[ 30  10   1   1 -13  -7 -30  -3  13  -4 -25  11  -8  30  -6   3   3 -21
   4   3  -6 -12  -6  -1  -9   3   1  19   0  -1  18  14  -4  23 -17  11
  -5  -4  -5   5 -11 -46 -17  -5  -1  -6   1  18  -6 -33   5   2  -2  10
   8   4  26] : (84) Gudu
[-27 -29   0   6  16   1  43  -5  -8 -25  28  -2 -12  23 -36   5   6 -20
   4   8 -12 -11  -6  -2  -6 -10  11 -23 -39  -1   2 -15 -43  -6   4   8
  14  17 -25  31 -17 -14 -16   8   6 -54   2 -17 -17 -27  -3   5   5 -19
   2  -4  46] : (90) kog
[-48  -4   1   2  27  -2  33   1   7   0  30 -25   0  11 -35   5   9  -6
  -1 -13  -3   5  -2   4  -7   0   1 -27 -24  -9  -2   3   4   3  -4  26
   6  46 -15  21 -13  -3 -14   0   1 -24  -5  16  -4  -3  -2  -4   3 -10
   2   2   4] : (91) tik
[ 23  -1  -3  10 -25  -9 -15  10 -36 -24   8 -14 -15  17 -11   5  24  -2
   5  -8 -11 -15   1  -5  -5  -9  10  16  10   3   9 -32 -12  16   6 -15
   3 -13   0  17 -13  -5 -48   5   9   6   3  -5  -4 -27   9  -1   6  -6
  16  -3  47] : (84) nol
[-28  -8  17  -7   1   0  -9 -10  34  32 -41  -3  11   0  15   1  34 -21
   0  -8   8   9 -11  11  -4  11  -3 -29   5 -18  -6  16  31   1 -16  23
  -3  41  -9  12   8 -12  31  -8  -5 -36  -4  47   4  11  -1  -9   2  -1
  12   3 -59] : (91) pevok
[-52 -11  -3   2  48 -15  22   2   6  27  34 -19   0  12 -39   2  15  13
  -8 -31   7  10   8   0 -37   1  -2  -4   0  -7   1  -2  15 -11   1  10
   2  51   7  26  22  20 -30  -3   5  -4  -3  15 -12   9   7   4   6 -16
  -4  11   7] : (94) Bal
[-17   4   2   4  22  -9  -4  -9   7   2  16 -18  -6  23 -31   5  -6  -7
   2 -18  -6  11   5  -2 -37   9   3  15 -13  -9  14   3  -1  16 -14   9
   1  27   5  15   5 -34 -32 -10   0  -6  -4  22 -15  -9   9   8  -4 -27
  -3  19  34] : (94) kepe
[ 53  15  -4   8  -4  -7 -29  -8 -31 -23   4  15 -17  30 -40   3  -7  -6
   4   0 -11 -13   5 -12 -17   1  -5  51  19   4  22  -1 -24  25  -1   1
   0 -14   2   2  -9 -45 -41   2   4  21   2   6 -17 -21  13   7  -7   0
   0  18  81] : (84) Gudu
[-16 -15 -10   6   4 -10  31   5 -14 -21  30  -5 -17  26 -13  -1  14  -6
   2  -3  -7 -11   0  -6 -22  -8  13 -16 -28   6   8 -46 -24  -2   9 -29
   3  -7  -2  28 -15  -1 -45   6   8  -4   0 -23 -13 -42   4   7   9 -16
   6  -8  53] : (90) kog
[ -8 -10  16  -4 -13 -15  -9  -4   5  42 -50  22   4  14  27  -6  33 -13
   4 -20  10  -2 -12  15 -24   4  -4 -19  25 -13   3  -9  24 -11  -5  -3
  -3  11   5  25  20  13   3  -9   1  -6  -2  27  -5   2  10  -5   9  -2
  15  -3 -41] : (91) pevok
[ 34   5   1   8 -19   1 -23  -9 -25 -27   2  -7  -8   5  -9   4  13  -8
   4   4 -11 -10   2  -7   0   3  10  26  14   3   9 -20 -18  20  -6 -12
   1  -7   2   5  -7 -32 -23   3   5 -14  12   2 -10 -16   2   5  -5  -6
  11   4  45] : (84) Gudu
[ 56   2  12   3 -11 -10 -16 -22  -5  -7 -39  48 -14  29  14  -5  18 -25
   6   4  -4 -24  -5  -4 -21  15   2  26  25  -7  20  -9 -36   3  -6 -15
  -2 -21  -2  16   6 -45  -6   3   1 -23   0   5 -22 -30  14  10  -5  -5
  13   2  48] : (84) Gudu
[-28 -26  -5   6  21  -6  51  -7  21 -19  31  15 -14  15  -6  -6  32 -21
   3  18 -12 -19  -5  -3 -13  -4   7 -37 -32   1   1 -40 -38 -13   6 -19
   4   7 -23  30  -9 -16  -2  10   3 -45   1 -15 -18 -50  -4   7   9 -30
   5  -6  39] : (90) kog
[-39  -4  -5   4  25 -15   7  10 -27   9  32 -36  -4  32 -64   7  -3   8
   3 -47  -3  17   9  -1 -39  -2   2   9  -5  -6   6   7   7   9  -2  19
  10  46  11  26  -1   8 -60  -7   2  19  -3  17 -14  14  10  -3   4  -4
   1  13  30] : (94) Zit
[-46  -7   7  13  41  -4  29 -26   5  -4  48 -25  -2  15 -45  -5  14   2
  -2 -35  -3  12  14 -13 -56  17   7  10   2 -13   0 -51 -27   6 -10 -22
   7  49  25  25  17 -33 -26  -1   0 -14  -5  22 -38  13  11  10 -15 -36
   6  25  49] : (94) kepe
[-18 -25   1   8  23  -3  40 -11  14 -21  12  11 -11  32 -37  -1  12 -38
   5  15 -11 -19 -13   2  -3  -6   0 -38 -44 -10   9  -3 -31  -1   0  23
   8  20 -39  31 -29 -37  -5   2  -2 -48   1   0 -14 -49  -8   0   8 -13
   3  -2  38] : (90) Zozav
[ 40   4  11   4 -55 -18 -33   3 -48   7 -58   8 -13  42  18   0  21 -18
   9 -31  -3 -13  -4   6 -34  -4  12  20  27  -4  17 -40  -4  11  -2 -34
   4 -28  27  25  -1  -4 -58  -7  10  20   1   4 -10 -12  22  -1   5   7
  30  -5  22] : (84) soro
[ 44  12  10   6 -20 -11 -34  -4 -28 -12 -17   9 -12  32 -18   3   0 -11
   4 -11  -6 -12   0  -2 -24   1  -2  42  18   1  21  -6 -17  22  -4  -5
   3 -15   2  11  -5 -35 -42  -5   5   8   5   7 -15  -6  13   6  -4   5
   8  10  56] : (84) Gudu
[  1  -8  13  -5 -19  -3 -16  -5  14  21 -39  11   1  -6  34   0  48 -17
  -7   4   5  -9  -8   6   4   5  -1 -24  19  -7  -4 -11  26  -3  -8   1
  -4  11 -10  16   2  -4  19   3  -2 -29   0  29   8  -8  -2  -8   7   1
  22  -6 -43] : (91) pevok
[-67 -19  -5   3  23  -1  30  12  -4   4  41 -45   3   2 -35  13   1  16
  -2 -21   0  12   6   6 -10  -6   9 -24 -25  -8  -8   4  10  -3   6  19
   8  48  -6  23   3  29 -25  -3   5 -19   1   4   5  11  -1   1   9 -10
  -2  -1 -12] : (91) tik
